Below is a small trained network, with its code and all its weights. Each question gives an input and a class and asks what happens when units are switched off, that is, made to give their printed mean instead of their output.

import numpy as np


def w(rows, s, z=0):
    codes = np.array(rows[::2]) - 128.0
    scale = np.full(codes.shape[1], s)
    scale[-1] = z or s
    return codes * scale


def norm(h):
    return h / np.sqrt((h * h).mean(-1, keepdims=True) + 1e-5)


def f(y):
    return y / 2 * (1 + np.tanh(0.7978845608 * (y + 0.044715 * y**3)))


def log_softmax(a):
    a = a - a.max(-1, keepdims=True)
    return a - np.log(np.exp(a).sum(-1, keepdims=True))


def net(x, mask):
    res = np.array(x, float).reshape(1, 4) / 4 @ E
    u = 0
    for l in range(4):
        y = f(norm(res) @ A[l][:, :-1].T + A[l][:, -1])
        res = res + np.where(mask[u : u + 9], y, B[l][:, -1]) @ B[l][:, :-1]
        u += 9
    return log_softmax(norm(res)[-1] @ U[:, :-1].T + U[:, -1])


A, B = {}, {}
E = w([
[148,31,151,85,217,155,208],'x0',
[103,115,2,128,118,57,191],'x1',
[93,70,83,142,162,167,48],'x2',
[125,135,105,161,76,238,188],'x3',
],0.0074)
A[0] = w([
[133,172,203,107,162,167,95,12],'0.n1',
[158,44,139,133,176,137,181,81],'0.n2',
[120,196,190,24,99,91,202,54],'0.n3',
[57,75,115,139,129,147,86,22],'0.n4',
[115,110,161,89,162,26,79,2],'0.n5',
[115,242,97,160,98,111,59,86],'0.n6',
[68,97,64,99,176,185,33,10],'0.n7',
[116,133,166,28,156,31,96,19],'0.n8',
[108,125,147,2,61,126,109,68],'0.n9',
],0.0064,0.0042)
B[0] = w([
[71,78,162,150,107,132,152,135],'0.n1',
[150,165,102,88,111,152,79,211],'0.n2',
[205,77,104,173,122,136,104,175],'0.n3',
[193,124,134,150,119,105,136,114],'0.n4',
[94,172,126,159,175,160,160,154],'0.n5',
[138,151,110,36,116,147,90,253],'0.n6',
[254,58,116,214,101,111,106,165],'0.n7',
[121,191,116,173,191,173,164,165],'0.n8',
[142,141,147,134,134,122,102,98],'0.n9',
],0.0088,0.0029)
A[1] = w([
[137,145,157,122,188,39,81,9],'1.n1',
[169,103,122,176,112,164,103,45],'1.n2',
[65,143,146,159,137,140,163,67],'1.n3',
[106,98,186,190,190,2,108,2],'1.n4',
[122,158,151,145,197,51,85,3],'1.n5',
[115,151,110,223,51,217,198,71],'1.n6',
[118,149,41,107,134,122,142,94],'1.n7',
[133,155,116,159,148,142,131,111],'1.n8',
[197,168,199,117,76,55,200,9],'1.n9',
],0.007,0.0036)
B[1] = w([
[122,255,110,133,204,172,176,143],'1.n1',
[107,102,130,152,172,129,136,132],'1.n2',
[119,117,123,140,142,129,159,91],'1.n3',
[108,216,105,134,176,143,82,144],'1.n4',
[107,200,115,126,178,174,149,140],'1.n5',
[113,166,109,149,175,197,128,255],'1.n6',
[82,129,242,148,129,120,133,245],'1.n7',
[131,111,140,116,143,142,136,126],'1.n8',
[224,75,83,207,165,80,92,156],'1.n9',
],0.0074,0.0023)
A[2] = w([
[103,113,88,80,124,72,142,39],'2.n1',
[155,74,124,37,180,146,167,61],'2.n2',
[143,96,232,166,97,135,113,117],'2.n3',
[142,132,167,89,141,167,79,95],'2.n4',
[121,163,117,189,67,95,90,121],'2.n5',
[155,79,158,91,209,129,163,89],'2.n6',
[72,104,39,112,129,66,172,101],'2.n7',
[94,123,255,134,127,139,105,3],'2.n8',
[112,127,48,142,103,81,182,129],'2.n9',
],0.0081,0.0041)
B[2] = w([
[108,158,167,144,130,174,152,143],'2.n1',
[126,160,95,33,20,113,55,218],'2.n2',
[92,109,136,163,117,71,142,177],'2.n3',
[83,129,129,134,110,50,183,180],'2.n4',
[162,81,129,63,121,127,141,211],'2.n5',
[109,158,75,78,66,82,129,221],'2.n6',
[72,88,243,176,116,128,125,252],'2.n7',
[56,109,166,175,118,93,168,142],'2.n8',
[129,126,254,163,137,143,68,243],'2.n9',
],0.0078,0.0029)
A[3] = w([
[103,77,58,174,209,105,38,106],'3.n1',
[87,187,76,139,184,218,196,39],'3.n2',
[122,132,103,178,98,244,172,88],'3.n3',
[17,101,214,191,114,95,164,8],'3.n4',
[136,79,95,28,145,78,213,62],'3.n5',
[101,204,81,24,75,73,72,78],'3.n6',
[168,208,160,189,69,137,54,107],'3.n7',
[152,67,155,11,213,159,214,66],'3.n8',
[255,182,149,160,105,93,194,4],'3.n9',
],0.0074,0.0034)
B[3] = w([
[215,141,109,168,157,129,216,175],'3.n1',
[109,207,114,74,221,91,155,175],'3.n2',
[140,201,131,102,219,2,146,192],'3.n3',
[80,100,230,174,129,98,121,212],'3.n4',
[120,154,76,146,86,156,60,155],'3.n5',
[93,104,88,79,82,224,171,255],'3.n6',
[104,63,100,98,140,113,174,199],'3.n7',
[93,160,94,115,85,162,75,152],'3.n8',
[206,21,64,192,145,144,59,151],'3.n9',
],0.0079,0.0048)
U = w([
[82,146,56,16,33,160,95,192],'0',
[104,249,101,104,241,117,154,101],'1',
[60,95,221,178,114,95,118,2],'2',
[236,63,52,188,141,115,98,190],'3',
],0.015,0.00063)

Each question gives the input, the list of numbers given to net, and the class t.
The units are the neurons (one row each of A and B). Each row of codes is followed by its name. A weight is (code - 128) times the scale printed after its matrix; where a second scale follows, it is the last column's (A, B and U).
mask holds one flag per neuron, layer by layer. A switched-off neuron (its flag False) gives its mean, the last column of its row in B, instead of its output. The means were averaged over made-up inputs and are rounded, as every weight is.
A unit's drop is (log p(t) with every unit on - log p(t) with that unit switched off) / (log p(t) with every unit on - log p(t) with every unit switched off).
The circuit of an input: a set's keep is (log p(t) with only the set's units on - log p(t) with every unit switched off) / (log p(t) with every unit on - log p(t) with every unit switched off). Starting from the 12 units with the biggest drops (on a tie, the unit counted first), units are removed one at a time, each time the one whose removal leaves the highest keep (on an exact tie, the one counted first), for as long as the keep stays at least 0.8.
units of the circuit, in order: the units of the circuit, biggest drop first
top k neurons: the k neurons with the biggest drops, biggest first
top k neurons in layer l: the k neurons of layer l with the biggest drops, biggest first
input [8,-6,-8,-4], class 0: units of the circuit, in order	2.n6; 3.n8
input [4,5,-5,-1], class 2: top 2 neurons	2.n7; 2.n9
input [-1,-2,-8,-7], class 3: units of the circuit, in order	1.n9
input [-5,-6,-7,-6], class 3: units of the circuit, in order	1.n9; 3.n9; 0.n3
input [5,7,-7,4], class 2: top 2 neurons	2.n7; 2.n9
input [-6,-8,8,-8], class 1: top 3 neurons	1.n1; 1.n7; 2.n7
input [7,-4,-8,7], class 3: top 3 neurons	3.n9; 1.n9; 0.n6
input [5,8,1,-7], class 2: top 2 neurons	2.n7; 3.n4
input [7,8,-3,6], class 2: top 2 neurons in layer 3	3.n4; 3.n6
input [4,6,-7,-6], class 3: units of the circuit, in order	3.n9; 1.n9
input [6,8,0,-5], class 2: top 3 neurons	2.n7; 0.n6; 2.n9
input [3,-4,-3,-4], class 1: top 2 neurons	0.n6; 1.n7
input [7,4,-7,-6], class 0: top 2 neurons in layer 0	0.n7; 0.n2
input [8,-4,-6,8], class 0: units of the circuit, in order	3.n8
input [4,-1,-5,0], class 3: top 3 neurons	1.n9; 0.n6; 0.n3
input [6,7,8,8], class 1: units of the circuit, in order	3.n3; 3.n2
input [6,-5,-8,-4], class 3: top 2 neurons	1.n9; 0.n3
input [8,3,8,4], class 0: top 2 neurons	2.n2; 2.n6
input [-4,-5,0,-5], class 1: top 3 neurons	1.n1; 2.n2; 1.n7
input [8,-1,-8,3], class 0: top neuron	2.n2
input [2,-2,-3,-3], class 1: top 4 neurons in layer 0	0.n6; 0.n5; 0.n8; 0.n7
input [7,-5,-8,-6], class 3: top 2 neurons	1.n9; 0.n3
input [7,-4,5,8], class 1: top 2 neurons	3.n3; 0.n6
input [3,5,-5,1], class 2: top 3 neurons	2.n7; 2.n9; 0.n7
input [-5,8,8,4], class 2: top 2 neurons in layer 0	0.n2; 0.n3
input [7,8,1,-3], class 2: top 3 neurons in layer 2	2.n7; 2.n9; 2.n1
input [7,3,6,0], class 0: units of the circuit, in order	2.n2
input [-6,-7,8,4], class 3: top 3 neurons in layer 2	2.n7; 2.n9; 2.n2
input [8,-3,-2,-8], class 0: top 2 neurons in layer 1	1.n6; 1.n7
